[ 14  20 -18   0 -29  10  -1   7   0  -3  11  17  10  -9  -2   0   3   0
   0 -10   6  12   2 -26  -1 -15 -11 -22   0  -2  -1  13 -13 -12   6  -5
   3 -15   7] -> [54] + G
[ -9  -6   8   8  -2  -3   2 -13   2  20   6 -15  39  28 -10   7   1 -14
  -5  -1  -1  -1   9 -23  11 -11 -24   5  -5   1   6 -16  -9 -12   5  -6
  -3  -3  -5] -> [47] + E
[-14   6   2   5   3  -1  -8  -5   3  -2  -3 -36  -8   7 -10   1  -3  -4
 -15   4  18  13   9  -5  -2   5 -16   2   8   7  12   0  -8   0  -1  -1
   1   2   2] -> [49] + E
[  5   3  11   2 -19   0   0 -16  -2  -8  -8 -14  25   1 -17 -12   9 -14
  -5  -3  17   9  12 -21   6  -9 -14   6 -11   0  16 -31   0 -12 -11  -5
  -3 -10  -1] -> [54] + E
[  9  -6   6   5  -5   0   2  -7  -4   8   2   7  28  11 -12  -4  -3 -18
   1   0  29  14  -1 -16   6   5  -5  -3  -7  -9  18 -14   7 -11   0  -6
  -5 -12   5] -> [54] + E
[ -6  14 -21   4   7  10 -13  -2   6   1  -6  -5  -8 -15   9   6   6   7
  21   3   1   6  18  -9   4   7 -15  -7  15   3   6  10  -8  -4  -6  10
   3  19  -8] -> [49] + G
[ 25  22 -24  -6 -13  17  -2   6  -9  -8  -8  17  14 -17   3  -1   9   4
   0   2  26  14  16 -31   0  22 -28  -4  13  -9   3 -11   0   0  -3   2
   5  -9 -14] -> [49] + G
[  7  -4   2   4   2   4   1  -6   2   6  10  11  32  13 -22  -8   4 -26
   0   2  26  15  -2 -31  -3  15 -15   0 -20  -9  22 -15  -8 -14   9  -9
   5   2  -4] -> [54] + E
[ 15  -4 -13   6  -5   7   9  -5  -3  17  -4  11  28 -14 -24   0   9   3
  -5   1   2  -2  12 -31   1  -3  -6  -9  -1 -10  -9 -10  -6   1   1  -9
   4  -7  -5] -> [54] + G
[-10  -6   2  -6  -8   2  -6   2   7   2  -4 -30   8  20  -1   8   7  -3
  -3   2  18   6   0 -17   0   7   2   7   8   3  15 -13  15 -12  -9 -15
  -4  -9  -3] -> [47] + E
[ -5  -2  13   7  -6  11   3 -11   9  17  24 -30  23   9 -11  32  -1 -14
   1   7  27   7  32 -19  -1   4 -20  12   2   3  15 -11 -10 -24   0 -12
  -6  -2  -6] -> [47] + E
[  9   6  -9  23  -4  15   4  -3   6  16 -12 -29   9 -17   6   8   6  16
  -4   4 -12  -5  17 -11   9 -11 -15  -6   8   3 -12   1 -18   2  -2   3
   8   1  -3] -> [47] + G
[ 22   5 -13   1  -3  -1   5   6   2   2  -2 -14  20 -19   3 -15  17  -3
  -4   0   0  11   0 -22  -2  -5  -3   9  -7 -15  -7   0   9  18   5   1
   7  -5   0] -> [54] + G
[ -1   4  -2   7   7  -1  -7  -3   4   7  -2 -17   8  11 -14  -4   2 -16
  -1   1  13  15   5 -16   8   3 -19   7  -1  -9   6  -3 -12 -12  -4  -3
   0  -8   1] -> [54] + E
[-11   1   6   5  -5   3   4  -9  14  17   0 -25  11   8 -11  13 -16  -9
  -3   2   1   3  32 -18   1  13 -27  11   9   6   4   5 -15 -15  -1  -8
  -5  -1 -11] -> [47] + E

[ 29  -2 -15   6  14  20   9  10  -5  -6  13   8   6   1 -12  -7   5  -7
   0  12 -16  -9   6  -2 -13  -4  -3  12   6  -6   2  -7   4   5  -6   0
 -22 -10   9] -> [45] + nop
[ 16  -4 -10   5  16   4  10   8  -1  -7  12   3 -12   5  -8  -6  21  -5
   0   0 -19 -17  -1  -2  -5  -9  -1  18  11  -2 -12  -3  -4   2 -14   5
  -7   7   7] -> [45] + nop
[  1   3  -3 -11  -5   0  18   5   6  -8  13  -4  18 -10  11  26   8 -19
   3  -2 -12  -9   6   3  -2  -9 -11  11   5   7  -3  -1   6   1 -21   9
   6  10   8] -> [45] + domuf
[ -9  -2  -7  -9   6  -3   9   0   7  -8   7  -1  21  -6  14   3   7 -12
  -9  -2  -3  -9  -1  -6  -3 -11  -9   2   3  -5 -12  -5  10   5 -16   9
   2  12   2] -> [41] + domuf
[  9   4  -2   7  -9   5  10  21 -13  -6  11  -1  -8   7   6  53  14   8
   8  -3 -18   6   9  11   2  -8   2  -5  12  -1   1   3   0   5 -14  -3
  20  12  -4] -> [45] + mabim
[ 13  -7  -8  -1   7  11  18  12 -10  -1   9   3  10  -2  -1  17  19  -1
   7   9 -18  -5   4   1  -7 -10  -6  16  11   0   2  -5  -6  -1 -11   1
  -9  -6  10] -> [45] + nop
[  7  -3  -1  -6  -4   9   8  18   7 -13  10  -4   2   2   8  30   2 -18
   9   2 -10  -6   6  -6  -2 -15  -8   4  15   7  -2  -1   1   5 -23   2
  14  26  -2] -> [45] + mabim
[ 10  -3  -5  -1   4  11   7  17  -5  -6  10   1  -3   3   0  29  12  -5
   8  10 -12   0   6   2   0  -9  -4   8   7   3  -5   0   3   5 -18   7
   6  15  -5] -> [45] + mabim
[  7   0 -10   3   2  10  14   2  -4  -3   9   0  35  -8  14  31  13 -13
  -1  -1 -14  -1   6  -3  -2  -9 -10  13   8  -2  -6  -4  10   3 -22   9
  -2   4   8] -> [45] + domuf
[ 15   3  -5   1  -4   4  14   3  -9   0  14   2   1  -6   3  24  10  -1
   0   0 -17   0   9   7   1  -3  -2   5   1   1   2   4   2   0 -10   4
  -2  -6   8] -> [45] + domuf
[  5   4  -5  -2   4   3  14   7  -1  -3  14   4  10  -4  -1   7  17  -2
  -2  -2 -18 -13   2   3   0  -3 -13  15   1   2  -7   0   8   0 -14   4
   0   5   4] -> [45] + domuf
[  9  -6  -6  -5  -6  34  -1  15   3  -5  -3  -1  35  -7  -5  23  -9 -19
  16  19   1  -4  11  -7 -10  -6 -17   1   6   9   8  -6   4  10 -11  -3
   5   1  -6] -> [45] + vugoz
[  6   1  -5  -2  -1  -1  17   7  -2  -5  13   0   7  -3   2  21  22  -3
   0  -7 -22 -11   2   4  -6  -7  -2  11  11  -1  -4  -2   3  -1 -16   8
   9   6   8] -> [45] + domuf
[ 16   6  -8  -2  -1  10  17  10  -4  -5  16   1   9  -5  -4  23  11  -8
   3   1 -22  -7   7   6  -5  -7  -7   7   7   1   0   1   9   5 -17   7
   0   1   7] -> [45] + domuf
[ 22   6  -8   8  -3   9   7   8  -6  -2  13   2   8  -2  -1  18   2  -3
   1  -7 -14   0   9   8  -6  -1  -3  -3   3   1  -1   2  13   5 -12   4
   0   0   1] -> [45] + domuf
[ -7  -3   3  -4  -5  14   5  13   0  -3   0   0  23  -4   8  35   4  -7
   8   8  -5   2   4  -4   2  -5 -12   7   6   6   4  -2   1   4 -12  -2
  10  13  -5] -> [45] + luzo
[  8  -1  -1  -1  -1  18   9  15   0  -5   6   0  17  -3   6  37   0 -10
   8  12 -12   5   8   1   5 -12 -10   7  10   3   6   0   1   8 -17  -1
  -1  13   0] -> [45] + mabim
[  2   0  -8  -3  -1  13  11   8   7  -7   7   1  36  -8   0   9   6 -16
   2  -3  -5 -13   3  -5 -10  -3 -17   9   7   8   1  -5  14   4 -18   8
   7   7   1] -> [45] + domuf
[ 31  -7 -14   5  15   3  13  13 -13  -9  16  -1 -14   5   1  12  21  -3
   2   4 -17  -9   7   8  -9 -14   7  13  12 -10 -12  -5  -7   6 -17   5
 -12   3   7] -> [45] + nop
[  4  -6   1   8   2  22   7  17  -4  -2   1   0  22  -2   5  41   8  -3
  10   8  -9   4   9  -1   1  -6 -13   6   8   6  -3   6   1   4 -16  -1
   8  15  -5] -> [45] + mabim
[ 12   5  -6   4   2   5  12   7  -3  -6  11   2  18  -4  13  24   9  -4
  -5  -8 -18   2   3   0  -1  -9  -3   7   7  -7   0  -2  14   9 -17   4
  -3   5   6] -> [45] + domuf
[ -6 -10   0  14  14   8   7  16   1  -6  -2   1   7   8  12  30  15   4
   6   4  -7   6   2 -10   9  -7  -5   9  13  -5 -17   3  -2   3 -18  -2
   6  21  -6] -> [41] + mabim
[ -1   5  -3  -1   0   3  15   5   6  -6  13   0  14  -5   9  20  12 -11
  -1  -4 -13  -8   5  -1  -3  -6 -12  14   5   5  -5   0  10   3 -18   4
   7  11   4] -> [45] + domuf
[ 12  -2  -5  12   1  22   5  19 -13  -7   0   0  20   3   7  51   4   5
   8   6 -16  14   9   1   3 -10  -6   0  13  -3   2  -1   5  10 -15  -4
   6   8  -3] -> [45] + mabim
[-19  -9  -1  -7   4   7   5  -2   2   2  -4  -1  28  -6  10   5  15  -6
   4   1   4 -12  -3  -6  -5  -6 -16   7  -2  -1 -14  -2   3   2  -7   5
  14  10  -7] -> [41] + vugoz
[ 15  -6  -4   5  17  19  10  13  -8   1   5   9   3  -1  -3   4  18   1
   7  21 -16  -1   3  -4   1  -7  -8  22   2  -3  -1  -1  -7  -2  -5  -7
 -23  -5   6] -> [45] + nop
[  6   3  -5   9   4  15  10  10   3  -1  13   4  20   2   1  18   9  -7
  -2  -1 -19  -7   1  -2  -1  -2 -12   8   5   2  -9   1  13   8 -17   4
   3  12   2] -> [45] + domuf
[ -8  -1  -3   2   4  -3  12   4   5  -9   4   0  16   0   6  13  19  -5
  -6 -12 -14  -8  -3  -6  -2  -7  -3  11  10  -4 -11  -4   7  -1 -15   7
   9  14   3] -> [41] + domuf
[  3  -7  -3   0  27  -8  13   0  -3  -4  11   0   3   1  14   5  21  -9
  -2   1  -7  -7  -4  -2   2 -11  -3  20   0 -11 -21  -1  -4  -1 -15   8
  -6  11   4] -> [41] + nop
[ -9  -5  -5   0   3   6  10   3  11  -5  -1  -2  39  -4   5   5  14 -14
   1  -7  -9  -8  -2 -12  -8  -9  -9  14  14   1  -7  -5   5   6 -16   5
   5  10   8] -> [41] + domuf
[ 12   4  -8   3  -4  -7  14   6 -11  -5   9  -1  -4   2   8  31  24   1
  -2 -10 -18  -5   6  14  -4  -5   2   3   9  -6 -10   5   0   4 -19   9
  14   6   3] -> [45] + domuf
[  5   4  -1  -2   2   4  17   2  -3  -2  15   4   6  -7   4  14  20  -4
   0  -5 -14  -9   2   4   0  -1  -7  17   0   3  -7   5   6   0 -14  -3
   3   5   0] -> [45] + domuf
[  4   4  -5   3  -4  12   8  11   3  -8  11   0  21  -4  11  33  -4 -17
   0 -13  -8   3   7  -1  -2  -4 -11   2   8   2  -1   3  18   9 -24   4
   9  16  -2] -> [45] + luzo
[  5  -5  -1   1  -6   9   8  18  -1  -7   9  -2  -4   6   2  37  10   1
   9   2 -14  -1   5   3   2  -8  -1   4  11  -2  -1   2   0   6 -17  11
  16  17  -4] -> [45] + mabim
[  6   4  -6  -6  -9   5  13   6  -3  -7  12  -1  16  -6   9  30  13  -5
   2  -4 -18  -5   8   5  -8 -12  -4   4   9   1   4  -2   6   2 -15   5
  11  -5   6] -> [45] + domuf
[ -1  -3   0   1  -2  25   3  17   4  -1   2   4  24  -2  -3  17   4  -6
  12  11  -6  -7   6  -3  -4   3 -23   8   0  11  -2   0   5   4  -9  -2
   7   9  -2] -> [45] + vugoz

[  6  -1 -15   2 -11 -11  13 -16  -1 -11  17  20  -5   6  21  -8   3  12
 -13  -9  15 -18  11  -9 -24  -7   5  -9  -2  -8  28  -2 -14 -14 -27   5
   8  -7 -19] -> <93> + [20]
[  6  -4 -18  11 -13 -17   5 -12   0   0   5  23  -6   1  12 -16  -9  10
 -15  -9  14  -5   0   3 -32  -6  22 -28  -2 -17  31   1  -7  -7  -8  -4
  23   5 -37] -> <99> + [19]
[ 14  -6 -14   2 -15 -15   6 -11 -12  -3   1  17  -9   5  31 -14   1   0
 -20  -7   8 -15  -2   2 -23  -8  20 -13   5  -9  29   9  -3  -9 -21 -10
  24   3 -34] -> <93> + [19]
[  9  -2   4   2  -8  -5   7 -10   1  -8  13  15  -3   5   5  -1   1  -2
 -11   4   3 -10   8  -3 -12   2  -3   4  -5   3   6   7  -3  -9 -16 -11
  -1  -9 -10] -> <99> + [20]
[ 12 -16  -3   5 -12 -12   8 -15  -6 -12  24  21   1  12  14  -5  11  10
  -5  -1   3 -11   4 -13 -23   9  14   9   7 -10  10   7 -14 -22 -32  -9
  -1   1  -8] -> <93> + [20]
